Here is a tiny trained network, its code and every weight. The questions are about switching its units off for an input and a target symbol, where a switched-off unit gives its printed mean instead of its output.

import numpy as np


def w(rows, s, z=0):
    codes = np.array(rows[::2]) - 128.0
    scale = np.full(codes.shape[1], s)
    scale[-1] = z or s
    return codes * scale


def norm(h):
    return h / np.sqrt((h * h).mean(-1, keepdims=True) + 1e-5)


def f(y):
    return np.maximum(y, 0)


def softmax(a):
    e = np.exp(a - a.max(-1, keepdims=True))
    return e / e.sum(-1, keepdims=True)


def log_softmax(a):
    a = a - a.max(-1, keepdims=True)
    return a - np.log(np.exp(a).sum(-1, keepdims=True))


def net(x, mask):
    ids = ['ΣΦβεηθλξπτψ'.index(c) for c in x.split()]
    T = len(ids)
    res = E[ids] + P[:T]
    q, k, v = (norm(res) @ M[0].T for M in (Q, K, V))
    z = softmax(np.where(np.tri(T) > 0, q @ k.T / 4**0.5, -1e9)) @ v
    res = res + np.where(mask[0], z, O[0][:, -1]) @ O[0][:, :-1]
    y = f(norm(res) @ A[0][:, :-1].T + A[0][:, -1])
    res = res + np.where(mask[1:17], y, B[0][:, -1]) @ B[0][:, :-1]
    return log_softmax(norm(res)[-1] @ U[:, :-1].T + U[:, -1])


Q, K, V, O, A, B = {}, {}, {}, {}, {}, {}
E = w([
[117,79,123,160,112,148,121,98,116],'Σ',
[119,71,112,142,132,143,108,99,125],'Φ',
[115,53,123,150,122,132,116,105,129],'β',
[114,89,134,165,102,151,125,101,117],'ε',
[115,91,133,169,108,145,128,101,109],'η',
[109,75,122,141,126,149,109,96,126],'θ',
[113,135,140,124,134,169,87,98,122],'λ',
[110,149,137,140,108,126,180,166,206],'ξ',
[101,117,171,72,138,237,253,51,91],'π',
[94,171,189,71,153,100,91,155,126],'τ',
[138,102,107,89,86,41,127,155,82],'ψ',
],0.016)
P = w([
[250,117,183,190,234,135,122,121,76],'0',
[190,146,115,59,127,195,184,159,110],'1',
[159,85,180,109,122,170,162,42,109],'2',
[152,117,108,119,123,188,110,190,114],'3',
[145,118,183,135,104,128,113,80,144],'4',
[113,151,86,114,130,185,171,131,98],'5',
[137,113,138,103,129,109,105,76,170],'6',
[86,110,109,151,118,170,96,192,125],'7',
[117,133,147,158,104,96,94,87,171],'8',
[56,150,58,134,141,156,156,118,97],'9',
[102,151,111,139,117,81,93,70,179],'10',
[38,114,105,138,145,160,98,183,131],'11',
],0.014)
Q[0] = w([
[203,108,160,132,135,116,49,186,159],'head 1',
[176,141,150,170,173,112,136,77,157],'head 1',
[222,211,111,114,129,75,131,84,114],'head 1',
[254,130,146,197,217,100,136,105,149],'head 1',
],0.0088)
K[0] = w([
[178,122,130,60,192,138,228,68,90],'head 1',
[234,119,139,152,130,237,160,123,178],'head 1',
[255,69,211,135,136,154,129,182,97],'head 1',
[218,93,207,113,164,216,170,106,108],'head 1',
],0.0074)
V[0] = w([
[117,163,133,42,130,116,177,159,90],'head 1',
[86,138,220,142,147,187,70,115,136],'head 1',
[80,95,122,48,84,83,95,100,2],'head 1',
[146,144,225,76,187,123,148,188,127],'head 1',
],0.0074)
O[0] = w([
[58,153,110,149,112,118,145,133,77,181],'head 1',
[73,77,219,42,254,196,131,157,192,140],'head 1',
[106,164,184,43,79,104,223,105,80,78],'head 1',
[12,129,115,158,147,65,118,98,127,249],'head 1',
],0.0082,0.0023)
A[0] = w([
[98,156,157,82,162,162,127,191,151,79],'neuron 1',
[106,125,173,127,82,63,93,75,172,206],'neuron 2',
[158,106,134,138,190,176,82,118,184,227],'neuron 3',
[254,139,135,160,83,113,107,53,130,157],'neuron 4',
[130,147,21,114,70,114,163,188,41,56],'neuron 5',
[98,109,153,100,125,170,236,173,162,253],'neuron 6',
[147,118,212,118,144,62,132,4,121,197],'neuron 7',
[168,120,70,128,110,230,120,173,123,49],'neuron 8',
[64,164,119,114,173,182,101,193,105,69],'neuron 9',
[67,134,125,174,90,155,143,92,114,108],'neuron 10',
[149,76,212,87,175,178,181,152,97,92],'neuron 11',
[101,188,210,104,76,159,186,135,151,27],'neuron 12',
[107,117,201,88,104,140,170,32,109,175],'neuron 13',
[253,115,161,99,94,170,106,70,154,186],'neuron 14',
[198,110,149,174,226,56,82,63,74,135],'neuron 15',
[48,196,127,114,142,131,133,100,132,124],'neuron 16',
],0.0099,0.0029)
B[0] = w([
[145,126,68,180,112,123,162,86,111,176],'neuron 1',
[96,116,109,131,120,189,157,94,84,213],'neuron 2',
[129,158,120,67,46,98,176,142,96,255],'neuron 3',
[74,116,125,144,163,128,159,99,212,164],'neuron 4',
[71,211,195,92,116,215,171,149,96,201],'neuron 5',
[164,122,140,137,190,121,51,115,43,223],'neuron 6',
[221,35,144,147,194,149,80,114,208,212],'neuron 7',
[191,113,128,202,114,143,231,167,157,174],'neuron 8',
[103,58,61,117,145,119,144,71,120,185],'neuron 9',
[144,144,173,46,191,116,92,164,105,179],'neuron 10',
[67,178,118,187,76,103,82,91,142,174],'neuron 11',
[178,113,105,95,147,133,138,158,97,176],'neuron 12',
[138,170,78,155,122,115,103,190,194,209],'neuron 13',
[74,122,222,98,162,80,59,118,147,175],'neuron 14',
[222,171,175,112,174,128,2,212,156,182],'neuron 15',
[108,112,209,136,95,92,161,140,185,186],'neuron 16',
],0.0087,0.0092)
U = w([
[220,122,135,118,203,117,57,151,172,184],'Σ',
[132,75,192,68,136,177,140,57,173,131],'Φ',
[56,160,151,100,54,94,165,103,245,107],'β',
[124,150,156,171,102,86,132,130,131,20],'ε',
[132,149,152,173,116,92,137,115,124,12],'η',
[138,153,146,173,85,79,108,110,104,50],'θ',
[135,155,79,164,74,117,80,36,90,106],'λ',
[204,99,42,134,113,120,188,162,143,253],'ξ',
[118,146,92,203,162,236,127,90,118,135],'π',
[31,107,69,108,205,81,114,111,97,138],'τ',
[112,208,131,44,115,141,127,195,78,218],'ψ',
],0.011,0.0029)

Each question gives the input, a string of symbols that net reads in full, and the target symbol t.
The units are the heads (4 rows each of Q, K, V and O) and the neurons (one row each of A and B). Each row of codes is followed by its name. A weight is (code - 128) times the scale printed after its matrix; where a second scale follows, it is the last column's (O, A, B and U).
mask holds one flag per unit, heads first, then neurons. A switched-off unit (its flag False) gives its mean, the last column of its rows in O or B, instead of its output. The means were averaged over made-up inputs and are rounded, as every weight is.
A unit's drop is (log p(t) with every unit on - log p(t) with that unit switched off) / (log p(t) with every unit on - log p(t) with every unit switched off).
The circuit of an input: a set's keep is (log p(t) with only the set's units on - log p(t) with every unit switched off) / (log p(t) with every unit on - log p(t) with every unit switched off). Starting from the 12 units with the biggest drops (on a tie, the unit counted first), units are removed one at a time, each time the one whose removal leaves the highest keep (on an exact tie, the one counted first), for as long as the keep stays at least 0.8.
circuit, biggest first: the units of the circuit, biggest drop first
most important unit: the unit with the biggest drop
top k neurons: the k neurons with the biggest drops, biggest first
drop when u is switched off: that unit's drop, to one decimal
input β η ξ τ ξ ξ ψ λ, target ψ: circuit, biggest first -> head 1
input λ ξ λ ψ ψ, target Φ: top 4 neurons -> neuron 7; neuron 2; neuron 6; neuron 5
input θ ξ θ ξ ξ ξ η ξ ε Φ, target ξ: circuit, biggest first -> head 1; neuron 8
input τ ψ Σ ξ ξ Σ τ ψ ψ π ψ, target β: top 2 neurons -> neuron 6; neuron 7
input η ξ λ ξ ε ξ ξ ξ Σ, target Σ: top 2 neurons -> neuron 15; neuron 5
input Σ θ ε Σ ε β ξ Σ ε ε ξ, target Φ: circuit, biggest first -> neuron 13; head 1
input τ ξ θ ψ ε τ τ ψ ψ ξ π, target Σ: circuit, biggest first -> neuron 7; neuron 13
input ξ ξ ψ ξ β λ ψ λ β Φ, target λ: circuit, biggest first -> head 1; neuron 11; neuron 7; neuron 5
input τ λ π, target Σ: top 3 neurons -> neuron 13; neuron 7; neuron 6
input π ξ θ ξ ψ ξ λ ε, target ξ: circuit, biggest first -> head 1; neuron 8; neuron 5
input λ ψ ξ Σ β ξ η ξ θ η ξ λ, target ξ: circuit, biggest first -> head 1; neuron 8; neuron 3
input ψ ξ ξ ψ ψ ξ θ, target Σ: top 2 neurons -> neuron 15; neuron 5
input ξ ξ ξ, target β: circuit, biggest first -> head 1; neuron 3; neuron 7
input λ Σ ψ θ ψ ξ ξ, target Φ: top 4 neurons -> neuron 2; neuron 15; neuron 13; neuron 6
input Σ ψ λ, target Σ: circuit, biggest first -> neuron 13
input τ ξ ψ θ Σ ψ ψ θ λ ε, target λ: top 2 neurons -> neuron 11; neuron 6
input ε ξ ξ τ ψ β λ Φ ε Σ τ, target Φ: top 4 neurons -> neuron 7; neuron 2; neuron 16; neuron 6
input ψ ξ ξ Φ ξ ψ τ β τ, target Φ: circuit, biggest first -> neuron 2; neuron 7
input ξ ψ ξ λ θ λ, target λ: top 2 neurons -> neuron 11; neuron 6
input η τ ψ ψ π ψ ξ τ ξ Φ τ ξ, target τ: most important unit -> neuron 6
input Φ ψ θ ε η ξ Σ ξ ψ ξ ψ, target β: top 2 neurons -> neuron 6; neuron 4
input ε τ τ τ ψ τ ψ ε ξ, target Σ: circuit, biggest first -> neuron 6; neuron 12
input ψ ξ ξ ψ λ, target Σ: top 2 neurons -> neuron 15; neuron 7
input θ ψ λ τ ε, target Σ: top 2 neurons -> neuron 7; neuron 13
input ψ Σ ξ η π β λ Σ, target λ: drop when neuron 3 is switched off -> 0.2
input ξ η ξ π, target π: drop when neuron 8 is switched off -> 0.4
input ξ ξ ξ θ π π, target π: drop when neuron 15 is switched off -> 0.3
input θ β ξ η, target ξ: drop when neuron 8 is switched off -> 0.2
